[[136 122 155 126 126 124 128 132]
 [135 115 149 134 121 116 127 134]
 [132 143 130 119 118 148 118 128]
 [130 119 116 130 122 109 131 143]
 [129 141 125 124 117 149 118 124]]
=>
[[132 134 128 143 124]
 [128 127 118 131 118]
 [124 116 148 109 149]
 [126 121 118 122 117]
 [126 134 119 130 124]
 [155 149 130 116 125]
 [122 115 143 119 141]
 [136 135 132 130 129]]

[[117 116 114 119 116 150 119 117 118 150 118 129 119 119]
 [118 118 114 119 117 109 114 118 118 109 118 125 118 117]
 [138 135 139 138 136 141 136 140 142 143 137 127 139 136]
 [136 134 138 137 136 142 141 138 144 142 135 128 140 140]
 [138 141 142 137 139 104 136 138 136 102 141 128 136 138]]
=>
[[119 117 136 140 138]
 [119 118 139 140 136]
 [129 125 127 128 128]
 [118 118 137 135 141]
 [150 109 143 142 102]
 [118 118 142 144 136]
 [117 118 140 138 138]
 [119 114 136 141 136]
 [150 109 141 142 104]
 [116 117 136 136 139]
 [119 119 138 137 137]
 [114 114 139 138 142]
 [116 118 135 134 141]
 [117 118 138 136 138]]

[[116 114 110 119 119 119 117]
 [118 115 112 120 116 117 115]
 [115 116 110 121 116 115 109]
 [115 108 106 120 115 107 108]
 [118 118 110 121 117 118 112]
 [117 116 113 120 119 119 115]
 [143 144 149 137 138 148 149]
 [116 119 114 125 122 119 118]]
=>
[[117 115 109 108 112 115 149 118]
 [119 117 115 107 118 119 148 119]
 [119 116 116 115 117 119 138 122]
 [119 120 121 120 121 120 137 125]
 [110 112 110 106 110 113 149 114]
 [114 115 116 108 118 116 144 119]
 [116 118 115 115 118 117 143 116]]

[[124 131 132 126 132 132 130]
 [110 144 145 105 142 143 149]
 [112 142 142 107 140 141 147]
 [116 139 139 112 137 138 142]
 [121 134 134 135 136 134 122]
 [102 147 148 151 155 148 107]
 [102 147 148 151 155 148 106]
 [123 132 131 122 131 131 133]
 [111 140 141 143 146 141 114]
 [124 131 132 126 132 132 130]
 [112 142 142 107 140 142 147]
 [110 141 140 143 146 141 114]]
=>
[[130 149 147 142 122 107 106 133 114 130 147 114]
 [132 143 141 138 134 148 148 131 141 132 142 141]
 [132 142 140 137 136 155 155 131 146 132 140 146]
 [126 105 107 112 135 151 151 122 143 126 107 143]
 [132 145 142 139 134 148 148 131 141 132 142 140]
 [131 144 142 139 134 147 147 132 140 131 142 141]
 [124 110 112 116 121 102 102 123 111 124 112 110]]

[[150 156 149 148 111 146 146 143 111 152 128 147 147 151 147]
 [116 112 118 118 155 121 119 123 154 116 128 119 118 117 118]]
=>
[[147 118]
 [151 117]
 [147 118]
 [147 119]
 [128 128]
 [152 116]
 [111 154]
 [143 123]
 [146 119]
 [146 121]
 [111 155]
 [148 118]
 [149 118]
 [156 112]
 [150 116]]

[[124 132 142 136 139 139]
 [106 129 132 125 132 125]
 [119 126 119 117 123 114]
 [146 127 132 131 120 117]
 [116 128 117 115 128 136]
 [107 130 121 129 125 122]]
=>
[[139 125 114 117 136 122]
 [139 132 123 120 128 125]
 [136 125 117 131 115 129]
 [142 132 119 132 117 121]
 [132 129 126 127 128 130]
 [124 106 119 146 116 107]]

[[156 152]
 [150 145]
 [113 111]]
=>
[[152 145 111]
 [156 150 113]]

[[121 132 120 144 124 137 129 131 127 123 128 115 130 123]
 [125 117 122 122 132 121 122 140 125 118 124 124 128 122]
 [127 131 135 119 115 121 118 150 135 124 145 127 125 115]
 [122 114 126 124 145 126 136 121 135 127 138 116 129 116]]
=>
[[123 122 115 116]
 [130 128 125 129]
 [115 124 127 116]
 [128 124 145 138]
 [123 118 124 127]
 [127 125 135 135]
 [131 140 150 121]
 [129 122 118 136]
 [137 121 121 126]
 [124 132 115 145]
 [144 122 119 124]
 [120 122 135 126]
 [132 117 131 114]
 [121 125 127 122]]

[[128 128 128 128 129 128 129 128 128 129 129 127 131]
 [129 127 129 147 125 127  99 128 127 126 126 128 120]
 [127 129 128 128 128 128 128 128 129 128 129 128 129]
 [128 128 128 128 127 129 128 111 129 127 126 110 125]
 [128 129 128 128 128 128 130 129 128 128 129 129 132]
 [128 128 128 129 129 128 128 128 128 128 128 128 131]
 [138 113 140 128 140 117 127 128 118 139 135 127 123]]
=>
[[131 120 129 125 132 131 123]
 [127 128 128 110 129 128 127]
 [129 126 129 126 129 128 135]
 [129 126 128 127 128 128 139]
 [128 127 129 129 128 128 118]
 [128 128 128 111 129 128 128]
 [129  99 128 128 130 128 127]
 [128 127 128 129 128 128 117]
 [129 125 128 127 128 129 140]
 [128 147 128 128 128 129 128]
 [128 129 128 128 128 128 140]
 [128 127 129 128 129 128 113]
 [128 129 127 128 128 128 138]]
---
[[113 129 127 131 120 115 121 122 102 119 148 123 109 122]
 [121 140 120 116 119 119 124 130 103 140 132 122 145 107]
 [112 130 134 133 145 143 112 130 123 119 131 133 125 129]
 [114 128 127 130 118 114 124 122 102 120 151 122 108 119]]
=>
[[119 108 122 151 120 102 122 124 114 118 130 127 128 114]
 [129 125 133 131 119 123 130 112 143 145 133 134 130 112]
 [107 145 122 132 140 103 130 124 119 119 116 120 140 121]
 [122 109 123 148 119 102 122 121 115 120 131 127 129 113]]

[[155 142 131]
 [106 112 116]
 [148 142 140]
 [124 123 122]
 [148 141 130]
 [133 142 148]
 [151 139 140]
 [132 116 116]
 [101 126 138]
 [107 110 120]
 [151 141 138]
 [113 110 109]]
=>
[[109 110 113]
 [138 141 151]
 [120 110 107]
 [138 126 101]
 [116 116 132]
 [140 139 151]
 [148 142 133]
 [130 141 148]
 [122 123 124]
 [140 142 148]
 [116 112 106]
 [131 142 155]]

[[104 122 106 119 129 124]
 [142 121 156 127 128 139]
 [152 134 116 126 148 103]]
=>
[[103 148 126 116 134 152]
 [139 128 127 156 121 142]
 [124 129 119 106 122 104]]

[[130 128 128 127 135 136 125]
 [125 128 126 121 123 128 127]
 [131 129 103 155 127 122 113]
 [125 124 131 124 127 126 120]
 [143 116 112 132 115 119 150]
 [126 133 132 122 125 129 134]
 [121 131 126 126 127 126 134]
 [134 109 131 132 121 151 137]]
=>
[[137 151 121 132 131 109 134]
 [134 126 127 126 126 131 121]
 [134 129 125 122 132 133 126]
 [150 119 115 132 112 116 143]
 [120 126 127 124 131 124 125]
 [113 122 127 155 103 129 131]
 [127 128 123 121 126 128 125]
 [125 136 135 127 128 128 130]]

[[122 124 123 136 128 137 116 128 129 121 132 125 134 128 123]
 [121 116 120 106 126 129 141 132 120 119 144 116 105 132 120]
 [130 136 131 143 119 136 110 116 142 131 126 137 141 116 132]
 [133 135 133 130 115 110 147 113 147 135 108 135 127 113 134]]
=>
[[134 113 127 135 108 135 147 113 147 110 115 130 133 135 133]
 [132 116 141 137 126 131 142 116 110 136 119 143 131 136 130]
 [120 132 105 116 144 119 120 132 141 129 126 106 120 116 121]
 [123 128 134 125 132 121 129 128 116 137 128 136 123 124 122]]

[[132 145 109 121  99 134 136 134 142]
 [121 123 134 106 135 118 112 117 109]
 [135 129 111 112 124 136 138 135 124]
 [131 114 114 132 142 132 137 132 128]
 [122 134 130 104 119 120 115 120 114]
 [130 121 117 148 131 128 134 129 141]
 [122 110 131 152 148 117 122 118 131]
 [128 139 125 134 110 122 124 123 140]
 [119 130 132 113 124 117 112 117 117]]
=>
[[117 117 112 117 124 113 132 130 119]
 [140 123 124 122 110 134 125 139 128]
 [131 118 122 117 148 152 131 110 122]
 [141 129 134 128 131 148 117 121 130]
 [114 120 115 120 119 104 130 134 122]
 [128 132 137 132 142 132 114 114 131]
 [124 135 138 136 124 112 111 129 135]
 [109 117 112 118 135 106 134 123 121]
 [142 134 136 134  99 121 109 145 132]]

[[128 140 134 138]
 [112 147 149 129]
 [140 117 104 128]
 [118 137 120 135]
 [123 144 133 127]
 [120 113 142 121]
 [137 142 125 124]
 [105 129 144 135]
 [140 142 118 129]]
=>
[[129 118 142 140]
 [135 144 129 105]
 [124 125 142 137]
 [121 142 113 120]
 [127 133 144 123]
 [135 120 137 118]
 [128 104 117 140]
 [129 149 147 112]
 [138 134 140 128]]

[[127 120 153]
 [117 128 130]
 [111 118 125]
 [113 112 130]
 [114 144 154]
 [123 112 149]
 [114 144 157]
 [106 119 144]
 [110 111 122]
 [127 133 157]
 [111 115 124]]
=>
[[124 115 111]
 [157 133 127]
 [122 111 110]
 [144 119 106]
 [157 144 114]
 [149 112 123]
 [154 144 114]
 [130 112 113]
 [125 118 111]
 [130 128 117]
 [153 120 127]]
